Here is a tiny trained network, its code and every weight. The questions are about switching its units off for an input and a class, where a switched-off unit gives its printed mean instead of its output.

import numpy as np


def w(rows, s, z=0):
    codes = np.array(rows[::2]) - 128.0
    scale = np.full(codes.shape[1], s)
    scale[-1] = z or s
    return codes * scale


def f(y):
    return np.maximum(y, 0)


def log_softmax(a):
    a = a - a.max(-1, keepdims=True)
    return a - np.log(np.exp(a).sum(-1, keepdims=True))


def net(x, mask):
    res = np.array(x, float).reshape(1, 4) / 4 @ E
    y = f(res @ A[0][:, :-1].T + A[0][:, -1])
    res = res + np.where(mask, y, B[0][:, -1]) @ B[0][:, :-1]
    return log_softmax(res[-1] @ U[:, :-1].T + U[:, -1])


A, B = {}, {}
E = w([
[78,99,125,68,179,195],'x0',
[147,68,144,196,93,210],'x1',
[165,201,116,92,85,188],'x2',
[99,156,246,126,127,130],'x3',
],0.014)
A[0] = w([
[184,176,135,177,41,70,83],'n0',
[192,165,132,226,41,14,195],'n1',
[89,106,112,24,212,220,123],'n2',
[106,185,202,106,135,98,150],'n3',
[111,165,212,125,110,126,69],'n4',
[97,55,148,160,178,43,34],'n5',
[129,190,111,134,95,188,69],'n6',
[173,90,13,102,119,100,87],'n7',
[114,68,156,180,191,81,175],'n8',
[123,65,92,113,130,92,79],'n9',
[127,145,208,106,183,165,120],'n10',
[150,110,35,124,141,134,97],'n11',
[143,154,110,103,84,162,188],'n12',
[160,47,153,216,69,238,81],'n13',
[183,177,128,176,72,82,53],'n14',
[98,213,125,9,169,4,91],'n15',
[85,98,97,50,162,218,83],'n16',
[178,227,123,63,69,205,92],'n17',
[89,38,132,171,223,60,146],'n18',
[196,200,114,68,99,182,65],'n19',
[125,133,213,103,96,98,84],'n20',
[160,175,123,100,110,164,246],'n21',
[42,120,123,64,183,212,54],'n22',
[150,203,117,105,104,159,74],'n23',
[167,156,62,73,187,72,137],'n24',
[112,137,217,130,114,116,115],'n25',
[86,130,234,161,139,122,77],'n26',
],0.011,0.012)
B[0] = w([
[175,124,190,107,223,121,188],'n0',
[122,140,151,85,216,160,252],'n1',
[161,135,169,98,212,126,210],'n2',
[150,109,47,67,97,166,185],'n3',
[187,115,80,94,101,116,161],'n4',
[110,151,173,148,91,42,163],'n5',
[138,147,152,162,93,67,159],'n6',
[222,111,38,47,69,140,186],'n7',
[55,181,162,100,106,98,191],'n8',
[155,141,120,83,81,105,147],'n9',
[166,126,74,64,121,130,172],'n10',
[183,130,91,16,80,138,172],'n11',
[56,141,129,71,106,107,190],'n12',
[118,14,210,194,71,195,223],'n13',
[215,117,153,115,196,99,168],'n14',
[118,20,248,240,76,226,217],'n15',
[162,126,138,117,180,106,185],'n16',
[78,157,157,149,95,34,207],'n17',
[46,186,141,121,106,62,201],'n18',
[149,124,171,155,92,53,179],'n19',
[208,115,75,74,96,137,160],'n20',
[1,189,113,118,120,127,220],'n21',
[210,108,168,127,189,94,178],'n22',
[122,132,180,126,94,64,161],'n23',
[120,77,136,135,103,193,190],'n24',
[170,128,58,49,97,139,172],'n25',
[179,128,85,92,95,122,173],'n26',
],0.01,0.019)
U = w([
[127,70,185,158,93,189,125],'0',
[101,156,158,125,101,27,102],'1',
[171,123,161,108,252,111,103],'2',
[182,115,71,84,80,134,126],'3',
[26,167,111,103,165,187,254],'4',
[115,143,123,179,154,132,113],'5',
[129,141,120,159,111,138,112],'6',
[136,130,93,147,141,155,109],'7',
],0.019,0.02)

Each question gives the input, the list of numbers given to net, and the class t.
The units are the neurons (one row each of A and B). Each row of codes is followed by its name. A weight is (code - 128) times the scale printed after its matrix; where a second scale follows, it is the last column's (A, B and U).
mask holds one flag per neuron, in row order. A switched-off neuron (its flag False) gives its mean, the last column of its row in B, instead of its output. The means were averaged over made-up inputs and are rounded, as every weight is.
A unit's drop is (log p(t) with every unit on - log p(t) with that unit switched off) / (log p(t) with every unit on - log p(t) with every unit switched off).
The circuit of an input: a set's keep is (log p(t) with only the set's units on - log p(t) with every unit switched off) / (log p(t) with every unit on - log p(t) with every unit switched off). Starting from the 12 units with the biggest drops (on a tie, the unit counted first), units are removed one at a time, each time the one whose removal leaves the highest keep (on an exact tie, the one counted first), for as long as the keep stays at least 0.8.
units of the circuit, in order: the units of the circuit, biggest drop first
unit that matters most: the unit with the biggest drop
k most important neurons: the k neurons with the biggest drops, biggest first
drop of u: that unit's drop, to one decimal
input [-6,3,-2,-6], class 2: units of the circuit, in order => (n1)
input [4,-4,2,3], class 0: 4 most important neurons => (n15; n1; n0; n14)
input [-1,4,-4,-5], class 3: 2 most important neurons => (n15; n7)
input [5,4,-7,-8], class 3: 3 most important neurons => (n7; n11; n17)
input [5,-1,-5,-2], class 1: 2 most important neurons => (n18; n1)
input [7,-5,5,4], class 2: 2 most important neurons => (n2; n22)
input [-8,-6,-6,8], class 2: 3 most important neurons => (n1; n0; n7)
input [-1,-1,-5,-6], class 3: 4 most important neurons => (n7; n17; n11; n21)
input [2,-2,-3,3], class 4: 2 most important neurons => (n17; n19)
input [5,0,2,-5], class 2: 3 most important neurons => (n2; n16; n3)
input [-2,6,5,7], class 3: 2 most important neurons => (n15; n25)
input [-5,-4,4,-4], class 2: 4 most important neurons => (n13; n1; n0; n14)
input [5,-7,1,7], class 0: 2 most important neurons => (n15; n7)
input [4,5,-7,-2], class 1: unit that matters most => n18
input [4,0,-4,2], class 1: 4 most important neurons => (n1; n18; n0; n8)
input [-7,-7,1,-4], class 0: 3 most important neurons => (n15; n24; n2)
input [-3,-7,-2,7], class 0: 2 most important neurons => (n15; n7)
input [3,-8,1,1], class 0: drop of n15 => 0.8
input [-4,4,-7,8], class 3: drop of n20 => 0.3
input [-2,-2,1,1], class 4: unit that matters most => n13
input [1,-1,-6,-8], class 3: drop of n7 => 5.0
input [7,-3,-5,8], class 3: drop of n0 => 0.2
